Below is a small trained network, with its code and all its weights. Each question gives an input and a class and asks what happens when units are switched off, that is, made to give their printed mean instead of their output.

import numpy as np


def w(rows, s, z=0):
    codes = np.array(rows[::2]) - 128.0
    scale = np.full(codes.shape[1], s)
    scale[-1] = z or s
    return codes * scale


def norm(h):
    return h / np.sqrt((h * h).mean(-1, keepdims=True) + 1e-5)


def f(y):
    return y / 2 * (1 + np.tanh(0.7978845608 * (y + 0.044715 * y**3)))


def log_softmax(a):
    a = a - a.max(-1, keepdims=True)
    return a - np.log(np.exp(a).sum(-1, keepdims=True))


def net(x, mask):
    res = np.array(x, float).reshape(1, 3) / 4 @ E
    u = 0
    for l in range(2):
        y = f(norm(res) @ A[l][:, :-1].T + A[l][:, -1])
        res = res + np.where(mask[u : u + 16], y, B[l][:, -1]) @ B[l][:, :-1]
        u += 16
    return log_softmax(norm(res)[-1] @ U[:, :-1].T + U[:, -1])


A, B = {}, {}
E = w([
[197,207,165,161,57],'x0',
[234,128,101,121,26],'x1',
[94,249,4,75,172],'x2',
],0.0033)
A[0] = w([
[104,95,144,91,143,62],'0.n0',
[139,79,105,151,102,45],'0.n1',
[126,156,174,132,149,91],'0.n2',
[126,230,42,141,129,128],'0.n3',
[98,62,155,119,134,4],'0.n4',
[165,254,44,109,81,8],'0.n5',
[200,193,217,151,35,95],'0.n6',
[135,164,90,150,162,122],'0.n7',
[107,207,212,140,128,120],'0.n8',
[161,92,103,118,98,112],'0.n9',
[154,101,107,133,72,76],'0.n10',
[109,162,129,132,151,97],'0.n11',
[117,109,97,128,140,115],'0.n12',
[127,134,111,137,133,163],'0.n13',
[177,134,154,133,98,106],'0.n14',
[168,99,121,94,77,145],'0.n15',
],0.0084,0.0015)
B[0] = w([
[125,92,153,148,172,138],'0.n0',
[157,140,99,97,160,139],'0.n1',
[127,166,135,155,149,134],'0.n2',
[103,154,104,24,153,230],'0.n3',
[122,93,85,185,204,160],'0.n4',
[171,28,8,144,138,254],'0.n5',
[146,145,246,192,147,252],'0.n6',
[145,135,164,88,119,147],'0.n7',
[128,180,190,131,148,167],'0.n8',
[168,169,118,78,148,152],'0.n9',
[159,149,111,111,78,155],'0.n10',
[168,128,191,97,102,135],'0.n11',
[145,107,171,113,170,134],'0.n12',
[132,124,145,117,129,134],'0.n13',
[118,160,135,135,84,161],'0.n14',
[175,174,124,85,121,170],'0.n15',
],0.015,0.0056)
A[1] = w([
[105,106,120,98,120,62],'1.n0',
[154,146,165,88,104,103],'1.n1',
[75,120,113,94,117,73],'1.n2',
[168,68,94,117,93,64],'1.n3',
[99,97,119,173,118,13],'1.n4',
[108,145,122,135,129,69],'1.n5',
[126,130,129,120,114,73],'1.n6',
[155,188,197,213,77,140],'1.n7',
[131,144,140,115,124,81],'1.n8',
[85,155,153,97,114,77],'1.n9',
[145,125,163,141,50,57],'1.n10',
[99,139,183,175,95,6],'1.n11',
[163,114,2,75,58,112],'1.n12',
[165,124,159,107,117,157],'1.n13',
[83,70,103,191,102,100],'1.n14',
[93,152,161,89,118,14],'1.n15',
],0.012,0.0011)
B[1] = w([
[119,164,134,155,111,136],'1.n0',
[76,98,133,146,133,152],'1.n1',
[118,174,165,151,108,137],'1.n2',
[103,204,110,100,128,174],'1.n3',
[148,92,154,148,154,132],'1.n4',
[138,122,124,114,109,119],'1.n5',
[123,123,115,114,120,121],'1.n6',
[179,216,194,210,41,239],'1.n7',
[109,109,124,123,119,127],'1.n8',
[81,137,162,108,103,127],'1.n9',
[129,131,145,185,134,151],'1.n10',
[186,179,52,120,95,164],'1.n11',
[252,188,55,19,200,255],'1.n12',
[80,146,122,176,179,154],'1.n13',
[140,84,154,179,186,147],'1.n14',
[67,137,153,118,104,128],'1.n15',
],0.018,0.008)
U = w([
[118,40,137,201,207,206],'0',
[91,77,67,160,83,10],'1',
[182,197,164,227,74,196],'2',
[92,92,78,155,73,2],'3',
[115,80,97,143,77,21],'4',
[8,140,175,90,131,117],'5',
[190,166,54,66,167,210],'6',
],0.013,0.005)

Each question gives the input, the list of numbers given to net, and the class t.
The units are the neurons (one row each of A and B). Each row of codes is followed by its name. A weight is (code - 128) times the scale printed after its matrix; where a second scale follows, it is the last column's (A, B and U).
mask holds one flag per neuron, layer by layer. A switched-off neuron (its flag False) gives its mean, the last column of its row in B, instead of its output. The means were averaged over made-up inputs and are rounded, as every weight is.
A unit's drop is (log p(t) with every unit on - log p(t) with that unit switched off) / (log p(t) with every unit on - log p(t) with every unit switched off).
The circuit of an input: a set's keep is (log p(t) with only the set's units on - log p(t) with every unit switched off) / (log p(t) with every unit on - log p(t) with every unit switched off). Starting from the 12 units with the biggest drops (on a tie, the unit counted first), units are removed one at a time, each time the one whose removal leaves the highest keep (on an exact tie, the one counted first), for as long as the keep stays at least 0.8.
units of the circuit, in order: the units of the circuit, biggest drop first
k most important neurons: the k neurons with the biggest drops, biggest first
top k neurons in layer l: the k neurons of layer l with the biggest drops, biggest first
drop of u: that unit's drop, to one decimal
input [-4,-7,5], class 5: 2 most important neurons	[0.n5; 1.n12]
input [-2,-8,2], class 5: top 2 neurons in layer 0	[0.n5; 0.n6]
input [1,-4,-1], class 2: units of the circuit, in order	[1.n12]
input [-7,-6,2], class 0: units of the circuit, in order	[1.n12; 1.n7]
input [0,-2,0], class 2: 3 most important neurons	[0.n3; 0.n5; 1.n12]
input [3,-6,0], class 2: 2 most important neurons	[0.n3; 1.n7]
input [-6,-4,4], class 5: 3 most important neurons	[0.n5; 1.n12; 1.n7]
input [-6,-1,2], class 0: top 2 neurons in layer 0	[0.n3; 0.n15]
input [6,-7,1], class 5: top 2 neurons in layer 0	[0.n6; 0.n3]
input [0,-3,0], class 2: 2 most important neurons	[0.n3; 0.n5]
input [-1,6,-1], class 2: drop of 0.n6	1.7
input [-2,-8,8], class 5: drop of 0.n5	0.7
input [-6,-7,7], class 5: drop of 0.n5	0.8
input [-2,-7,8], class 5: top neuron in layer 0	[0.n5]
input [-3,-5,0], class 0: top 2 neurons in layer 0	[0.n6; 0.n3]
